Each row of numbers stands for one thing and depends on some of the facts below. Use the named rows to name the rest.

Some things and their rows:
kalur: -57 11 7 12 -1 11 17 2 34 -6 9 -24 7 -22 -25 -8 -25 -4 0 3 10 -5 -52 14
 1 -13 2 17 -15 2 -16 -1
steplu: 6 -6 5 6 -4 20 4 -3 12 4 -4 -42 -2 36 -15 -9 -4 4 8 -9 4 -13 15 -1 -7 -6
 12 1 -3 7 9 8
bupa: 11 -2 14 8 15 5 -4 27 2 7 7 22 7 -37 21 -21 -8 -8 -5 -1 -2 -20 8 -23 -2
 0 18 3 2 -11 -12 -3
pliner: -34 -2 5 12 3 -9 15 -13 30 -1 14 -14 6 4 -11 10 -16 4 1 2 15 -14 -10 14
 1 -9 1 8 -12 2 -7 9
drini: -4 0 10 -5 6 -8 4 16 14 -4 12 32 2 -24 10 5 -19 -4 -5 6 6 1 -8 1 -2 -1
 10 -3 -4 -19 -15 0
sturik: -29 -14 11 17 -2 -14 19 -5 31 -22 21 -11 2 30 1 25 -3 -3 -3 8 29 -20 26
 2 -1 -1 36 -3 -14 6 -6 12
mustam: 20 0 -3 -9 -3 5 -10 15 -16 2 -10 6 -2 9 -1 1 -1 3 2 -6 -10 16 14 -1 -4 2
 1 -4 7 -4 5 -1
bropor: -13 -4 -12 13 -16 1 8 -24 0 -18 -2 -34 -2 45 -21 11 19 4 4 5 7 7 9 9 4 2
 1 5 -3 24 9 3
flopom: 1 4 -1 6 -3 14 9 -19 -3 1 -1 -57 -10 26 -24 -5 -1 1 8 3 4 -13 24 -6 -6 2
 1 9 0 6 14 4
treflo: -7 -1 -4 20 3 12 4 -11 -2 5 2 -63 5 15 -22 -23 -4 0 8 -13 -8 -4 20 1 -4
 -2 8 13 4 11 5 3
stoku: 16 3 -5 3 4 5 -10 13 -25 3 -5 -12 3 -14 -5 -21 -1 -5 2 -9 -20 17 17 -5
 -3 5 5 5 13 -3 0 -7
tebo: 26 -3 0 -12 -1 5 -14 23 -12 8 -13 14 0 15 1 11 -10 10 4 -9 -8 13 24 2 -6
 -2 -3 -4 8 -8 9 4
mogron: -23 13 -7 1 -1 -5 1 4 3 -4 5 32 9 -46 -11 -3 -22 2 -3 10 -9 29 -51 15 7
 -4 -30 17 0 -13 -20 -9
stunun: 24 -9 -6 1 -10 -5 -6 4 -22 -18 -5 14 -5 24 11 13 27 -2 -3 7 0 10 32 -13
 2 13 17 -9 6 10 6 -3
kloplinar: -46 2 -1 11 3 -17 14 -13 21 -7 12 -25 6 12 -21 23 -19 3 3 -3 12 0 -2 27
 0 -9 2 10 -10 4 -3 10
zuro: 16 3 -4 -7 -4 5 -7 10 -19 -3 -8 -2 -3 1 -3 -6 5 -3 1 -4 -10 17 8 -2 -2 6
 3 -3 7 -2 3 -6
gropas: 9 7 0 1 -1 14 12 -24 -6 2 0 -62 -16 25 -25 -5 -2 1 8 7 5 -18 33 -12 -8 5
 -1 8 0 2 20 4
gidrodo: 4 -12 -4 22 -1 -1 5 -18 -2 -6 5 -49 1 41 -8 -3 13 2 5 -7 4 -11 50 -6 -2
 4 20 3 3 18 11 8
pemum: -11 -6 -6 13 -16 9 9 -18 5 -16 -2 -35 -4 42 -14 6 21 1 3 5 11 -3 6 -1 2
 2 13 1 -5 24 9 2

Facts:
π: belongs to class; φ: refers to; ε: points at
sazu π 837; bropor π 881; pibren π 837
grize π 837; dopom π 881; nusil π 837
klofli π 837; kletor π 881; braza π 837
sistik π 881; stolobre π 837; grotro π 837
nipim π 881; gidrodo π 881; skore π 837
trostul π 881; drogim π 881; drifo π 837
fleklon π 837; plilak π 837; plitriskol π 837
stabra π 881; droflan π 837; kamom π 881
lutam π 837; vugrubri π 881; mogron π 837
fetra π 881; kaplal π 881; pebul π 837
zosir π 837; lilem π 881; vuman π 837
feba π 837; plitan π 837; dibitam π 837
goko π 837; vemo π 837; ruplines π 837
tiflin π 837; stapok π 881; tradista π 837
rilo π 837; brabrir π 837; klabin π 837
mukli π 881; dufak π 837; gogor π 837
mustam π 837; flonus π 881; sidu π 837
druvem π 837; trekla π 881; vibimus π 881
drakle π 881; boskistur π 881; grustar π 837
fodo π 837; grigodin π 881; konin π 837
zokli π 837; sezum π 837; grafotru π 837
sumus π 837; mepor π 837; vupo π 837
stunun π 837; ginar π 837; flisan π 837
stega π 837; grobun π 837; zapomal π 837
gugribren π 837; gruri π 881; geplikles π 837
kagrul π 881; danamik π 881; brari π 837
tifa π 837; skuflo π 837; kluklosun π 837
stukle π 837; klugrelor π 837; keler π 881
skodun π 837; nitru π 881; pliner π 881
plekik π 881; konu π 837; flevan π 881
debre π 881; trodo π 837; stirus π 837
klode π 837; dima π 881; stebroves π 837
gutrir π 881; gadir π 837; favonin π 881
luri π 837; tudamo π 881; dretol π 837
plaba π 837; flipel π 837; plovi π 837
podo π 837; kloplinar π 881; tebo π 837
dremu π 881; klifostos π 837; zuro π 837
zestam π 881; dristil π 881; flabebrem π 837
nove π 837; sebol π 881; stobrobrir π 837
sodrus π 837; drini π 837; steren π 837
ploko π 881; plalabal π 837; noklen π 837
klikur π 881; sesoban π 837; sturik π 881
skidu π 837; plotu π 837; pire π 837
gamok π 881; butim π 837; vilek π 837
gopema π 837; fatriska π 837; treflo π 881
stukel π 881; lastuk π 837; trezin π 837
detru π 837; nafi π 881; skelistol π 837
zafel π 837; nedal π 837; klekis π 881
troklol π 881; bupa π 837; mibritu π 837
rutro π 837; gremu π 837; savika π 881
kloplom π 837; ziberos π 881; gruston π 837
munudun π 881; sutros π 837; bidro π 837
skekligral π 837; biskir π 837; salil π 837
pagun π 881; vabu π 837; fuskir π 837
klogu π 881; tragul π 837; maklotok π 837
skaruk π 837; riklo π 837; pafo π 881
dresi π 881; pludovus π 837; boso π 881
labokan π 837; pluzul π 837; papom π 837
neba π 837; poske π 837; kalur π 881
drupim π 837; pemum π 881; subul π 837
plastun π 837; gropas π 881; flopom π 881
tripin π 837; tufluker π 881; redan π 881
brufom π 837; steplu π 881; stoku π 837
tegruk π 837; mobras π 881; tiskan π 837
sestos π 837; trizek π 837; brizos π 881
drepul π 881; steklivuk π 837; graflevi π 837
ragrur π 837; stiplu π 881; vostur π 881
graklek π 881; gitin π 837; druste π 837
pidren π 837; lufim π 837; drodin π 881
tiplan π 837; fluzek π 837; soflim π 837
bragre π 837; groke π 837; stema π 837
fiplos π 837; veten π 881; reke π 881
foser π 837; koska π 837; sazu φ kletor
bropor φ dima; pibren φ troklol; dopom φ munudun
klofli φ boso; kletor φ tegruk; braza φ trezin
sistik φ feba; grotro φ sazu; gidrodo φ tiskan
skore φ gogor; fleklon φ tiflin; plilak φ graflevi
plitriskol φ gremu; stabra φ sezum; droflan φ plotu
kamom φ kaplal; lutam φ nove; vugrubri φ plekik
mogron φ tragul; fetra φ subul; kaplal φ plalabal
pebul φ drupim; zosir φ sesoban; vuman φ salil
dibitam φ steplu; goko φ redan; ruplines φ kalur
tiflin φ butim; stapok φ grigodin; tradista φ pluzul
brabrir φ mukli; klabin φ mepor; dufak φ pemum
gogor φ nedal; sidu φ vupo; druvem φ trekla
trekla φ droflan; vibimus φ skodun; drakle φ kloplom
boskistur φ flevan; fodo φ steklivuk; grigodin φ keler
konin φ vostur; zokli φ trizek; sezum φ plovi
grafotru φ stabra; sumus φ vibimus; mepor φ brizos
vupo φ biskir; stunun φ zafel; grobun φ pibren
gugribren φ stirus; gruri φ groke; geplikles φ vuman
kagrul φ vugrubri; danamik φ ruplines; tifa φ dibitam
skuflo φ konu; kluklosun φ sumus; stukle φ veten
keler φ klofli; skodun φ goko; nitru φ sebol
plekik φ grize; konu φ klifostos; flevan φ graklek
debre φ tebo; stirus φ foser; dima φ riklo
stebroves φ debre; gutrir φ gugribren; gadir φ savika
favonin φ lutam; luri φ stukel; plaba φ bupa
plovi φ plastun; tebo φ stobrobrir; dremu φ skuflo
klifostos φ poske; zuro φ sistik; zestam φ gruri
dristil φ vilek; nove φ mogron; sebol φ brabrir
stobrobrir φ kluklosun; steren φ boskistur; ploko φ mustam
plalabal φ noklen; noklen φ tripin; klikur φ plaba
sesoban φ plitriskol; sturik φ stunun; skidu φ tifa
plotu φ fiplos; butim φ druvem; vilek φ luri
treflo φ skelistol; stukel φ kagrul; trezin φ neba
detru φ fetra; skelistol φ tiplan; zafel φ dopom
nedal φ stukle; troklol φ gidrodo; bupa φ kamom
gremu φ bragre; savika φ pebul; kloplom φ braza
munudun φ brufom; bidro φ grotro; skekligral φ zuro
biskir φ grobun; salil φ gropas; tragul φ danamik
maklotok φ nitru; skaruk φ zokli; riklo φ maklotok
pafo φ favonin; dresi φ gutrir; boso φ stoku
labokan φ skore; pluzul φ drifo; neba φ zestam
poske φ sturik; kalur φ bidro; drupim φ geplikles
pemum φ bropor; subul φ zosir; plastun φ drakle
gropas φ labokan; flopom φ gadir; tripin φ sidu
redan φ drodin; brufom φ klabin; steplu φ ploko
stoku φ treflo; tiskan φ skaruk; trizek φ pidren
brizos φ konin; steklivuk φ lastuk; graflevi φ stapok
vostur φ dufak; graklek φ fodo; pidren φ dremu
lufim φ dristil; drodin φ fluzek; tiplan φ klikur
fluzek φ skidu; bragre φ fleklon; groke φ stebroves
stema φ skekligral; fiplos φ lufim; veten φ detru
foser φ steren; sazu ε skuflo; nusil ε zapomal
kletor ε fiplos; kletor ε sodrus; grotro ε stirus
grotro ε pidren; trostul ε stirus; trostul ε gitin
trostul ε drini; drogim ε klogu; drifo ε favonin
fleklon ε sazu; plilak ε pliner; plilak ε pidren
plilak ε tiplan; plilak ε grotro; plitriskol ε konin
plitriskol ε zapomal; stabra ε ragrur; lilem ε klekis
lilem ε zapomal; vuman ε kalur; plitan ε mobras
vemo ε rutro; vemo ε mepor; vemo ε sestos
vemo ε sebol; tradista ε zapomal; flonus ε vupo
trekla ε stirus; trekla ε klugrelor; trekla ε nusil
boskistur ε klikur; boskistur ε labokan; boskistur ε stukle
grustar ε braza; grustar ε pidren; fodo ε flonus
zokli ε plovi; grafotru ε pidren; grafotru ε zapomal
sumus ε zapomal; mepor ε klogu; vupo ε zapomal
ginar ε zapomal; flisan ε sazu; stega ε pidren
geplikles ε klode; geplikles ε tegruk; kagrul ε mepor
kagrul ε zapomal; kagrul ε grotro; brari ε klogu
brari ε fatriska; brari ε lutam; skuflo ε kloplinar
skuflo ε grotro; kluklosun ε favonin; skodun ε klugrelor
pliner ε klifostos; flevan ε fatriska; flevan ε konin
flevan ε koska; trodo ε pidren; trodo ε lutam
klode ε zapomal; stebroves ε stirus; stebroves ε nusil
tudamo ε fatriska; tudamo ε gruston; tudamo ε sistik
dretol ε klode; dretol ε gamok; dretol ε zapomal
flipel ε pidren; flipel ε brari; flipel ε mogron
flipel ε stolobre; podo ε drodin; podo ε zapomal
dremu ε zapomal; klifostos ε zapomal; flabebrem ε tradista
nove ε stirus; nove ε grotro; stobrobrir ε stebroves
stobrobrir ε brabrir; sodrus ε lutam; drini ε skekligral
drini ε pidren; drini ε trekla; noklen ε gruston
noklen ε munudun; sturik ε stirus; pire ε vupo
gamok ε klugrelor; gamok ε stolobre; gopema ε klugrelor
gopema ε ziberos; gopema ε zapomal; gopema ε favonin
gopema ε koska; gopema ε mobras; fatriska ε zapomal
nafi ε vupo; klekis ε konin; bupa ε gruston
bupa ε trizek; bupa ε dremu; mibritu ε nafi
rutro ε gopema; gruston ε nusil; sutros ε pidren
skekligral ε mepor; biskir ε zapomal; biskir ε sestos
vabu ε zapomal; fuskir ε tradista; skaruk ε ploko
skaruk ε klifostos; riklo ε pidren; pafo ε stirus
pludovus ε gamok; pludovus ε konin; boso ε pidren
boso ε zapomal; papom ε flisan; papom ε dretol
papom ε zapomal; kalur ε boso; kalur ε stebroves
tufluker ε stebroves; tufluker ε sutros; tufluker ε stolobre
steplu ε bropor; mobras ε lutam; sestos ε zapomal
drepul ε zapomal; drepul ε mobras; graflevi ε pagun
graflevi ε flabebrem; graflevi ε flonus; pidren ε zapomal
lufim ε koska; tiplan ε munudun; fiplos ε klifostos
fiplos ε stolobre; reke ε nafi; koska ε zapomal

Which thing is each row?
No name comes twice in this set of rows, the named rows included.
-5 -6 12 15 4 14 11 -17 36 11 12 1 3 0 9 -16 0 5 -1 9 16 -42 -23 -15 4
 -8 -3 7 -13 5 -7 6 -> drepul
-7 -3 12 15 1 25 12 -12 38 12 10 -4 3 -9 5 -28 -2 3 -1 11 13 -38 -42 -17
 5 -9 -6 11 -13 4 -10 1 -> flevan
-26 -2 -2 12 3 -11 8 -16 22 5 8 -11 8 16 -14 18 -15 14 4 -1 10 -8 -4 20
 3 -11 -19 12 -7 5 0 12 -> ploko
7 0 16 -5 6 8 -1 22 13 4 3 41 0 -32 24 -8 0 -6 -7 8 9 -25 -19 -19 0 -2
 12 -4 -7 -8 -9 -3 -> papom
-5 1 11 -5 6 -6 3 16 13 -3 10 34 2 -25 12 5 -18 -5 -5 6 8 -2 -11 -2 -1
 -1 8 -3 -5 -17 -13 -1 -> stega
-19 -7 -7 -5 -5 1 9 -38 19 4 0 -57 0 40 -12 -19 13 -9 5 -23 -1 3 -24 31
 -1 -5 12 -18 -6 16 1 3 -> dristil
8 2 -6 2 5 -13 -5 -11 0 8 4 52 7 -23 15 4 2 10 -4 12 -3 1 -22 -2 11 0
 -39 9 1 -6 -8 -1 -> koska
-5 0 -16 7 -6 -28 -3 -18 -9 -13 2 64 7 -4 13 33 19 13 -7 22 4 13 -14 5
 17 4 -40 8 0 8 -4 -2 -> konin
-41 16 0 -3 1 -11 4 19 6 -10 5 26 8 -45 -14 10 -29 -4 -4 6 -3 28 -43 24
 3 -5 -8 12 -4 -14 -21 -7 -> grotro
21 0 -5 6 6 2 -10 13 -26 2 -4 -13 3 -9 -2 -20 0 -5 2 -10 -21 15 29 -7 -3
 7 8 5 14 -3 1 -6 -> plaba
21 -1 -1 1 4 -4 -4 -8 4 8 6 48 4 -22 18 -7 0 8 -4 13 -3 -3 -20 -10 8 2
 -28 6 1 -9 -10 -2 -> rutro
-28 11 14 -5 1 10 6 33 16 -10 6 21 3 -48 -5 -8 -29 -12 -6 5 3 11 -42 5
 -3 -5 18 4 -7 -16 -23 -9 -> nove
-11 3 3 7 14 -16 -2 20 -4 -1 12 14 10 -35 1 -1 -25 -5 -3 -4 -7 9 10 6 -2
 0 6 9 4 -16 -14 -1 -> tiplan

The same things again, as new rows of numbers:
Some rows with their names:
skekligral: 29 46 15 -11 -3 36 -37 26 29 0 -8 -4 10
fleklon: 34 39 -4 -14 34 49 -42 32 31 -15 -23 -15 9
pliner: 33 66 28 1 16 46 -60 58 6 18 2 1 13
labokan: 52 34 -4 -31 14 24 -38 62 43 13 -37 12 6
nedal: 52 35 -6 -29 18 24 -38 59 44 9 -37 11 7
mobras: 19 98 44 -10 -13 62 -41 44 20 13 20 28 -7
reke: 39 54 15 8 32 37 -64 61 -1 23 -12 -18 14
subul: 54 37 -7 -21 28 22 -42 49 44 1 -35 8 7
detru: 53 36 -7 -26 24 23 -41 54 44 4 -36 9 7
zestam: 31 96 3 20 6 3 -72 60 27 24 6 13 17
treflo: 55 52 27 -1 27 -11 -70 65 14 24 7 11 -17
dretol: 15 27 34 -4 36 45 -39 28 31 -1 -1 -1 32
zafel: 79 39 2 -14 3 -1 -53 19 47 32 -10 -9 29
fiplos: 31 46 3 -3 34 47 -45 15 32 -23 -12 -14 8
riklo: 71 55 18 -16 3 12 -2 25 15 5 -13 -31 40
pluzul: 54 41 6 -1 11 0 -48 33 42 8 -17 8 12
dremu: 33 39 58 -5 64 45 -60 48 8 31 23 -7 45
lutam: 47 54 38 2 -17 18 -27 24 46 -1 -12 43 -3
lufim: 34 43 6 -1 40 44 -48 17 33 -23 -12 -10 14

Name these rows:
No name comes twice in this set of rows, the named rows included.
57 31 5 -26 -3 18 -50 22 26 20 -1 -29 24 -> skuflo
68 32 5 -19 12 -16 -52 25 42 24 -2 -10 2 -> tiskan
40 33 -4 21 66 32 -67 63 -16 33 -32 -60 17 -> nafi
5 69 -9 3 -17 24 -53 30 37 1 5 -12 23 -> stobrobrir
34 25 14 -24 9 9 -48 27 24 9 8 -20 -12 -> noklen
30 37 13 -8 9 33 -42 29 29 3 -10 -9 15 -> fuskir
58 30 23 12 5 4 -47 34 37 4 -26 24 12 -> tegruk
10 12 46 -4 46 49 -52 35 29 -5 3 7 52 -> nusil
63 69 13 19 50 16 -75 51 21 1 -10 12 11 -> stukel
4 70 -5 1 -16 26 -50 27 39 2 6 -8 20 -> skodun

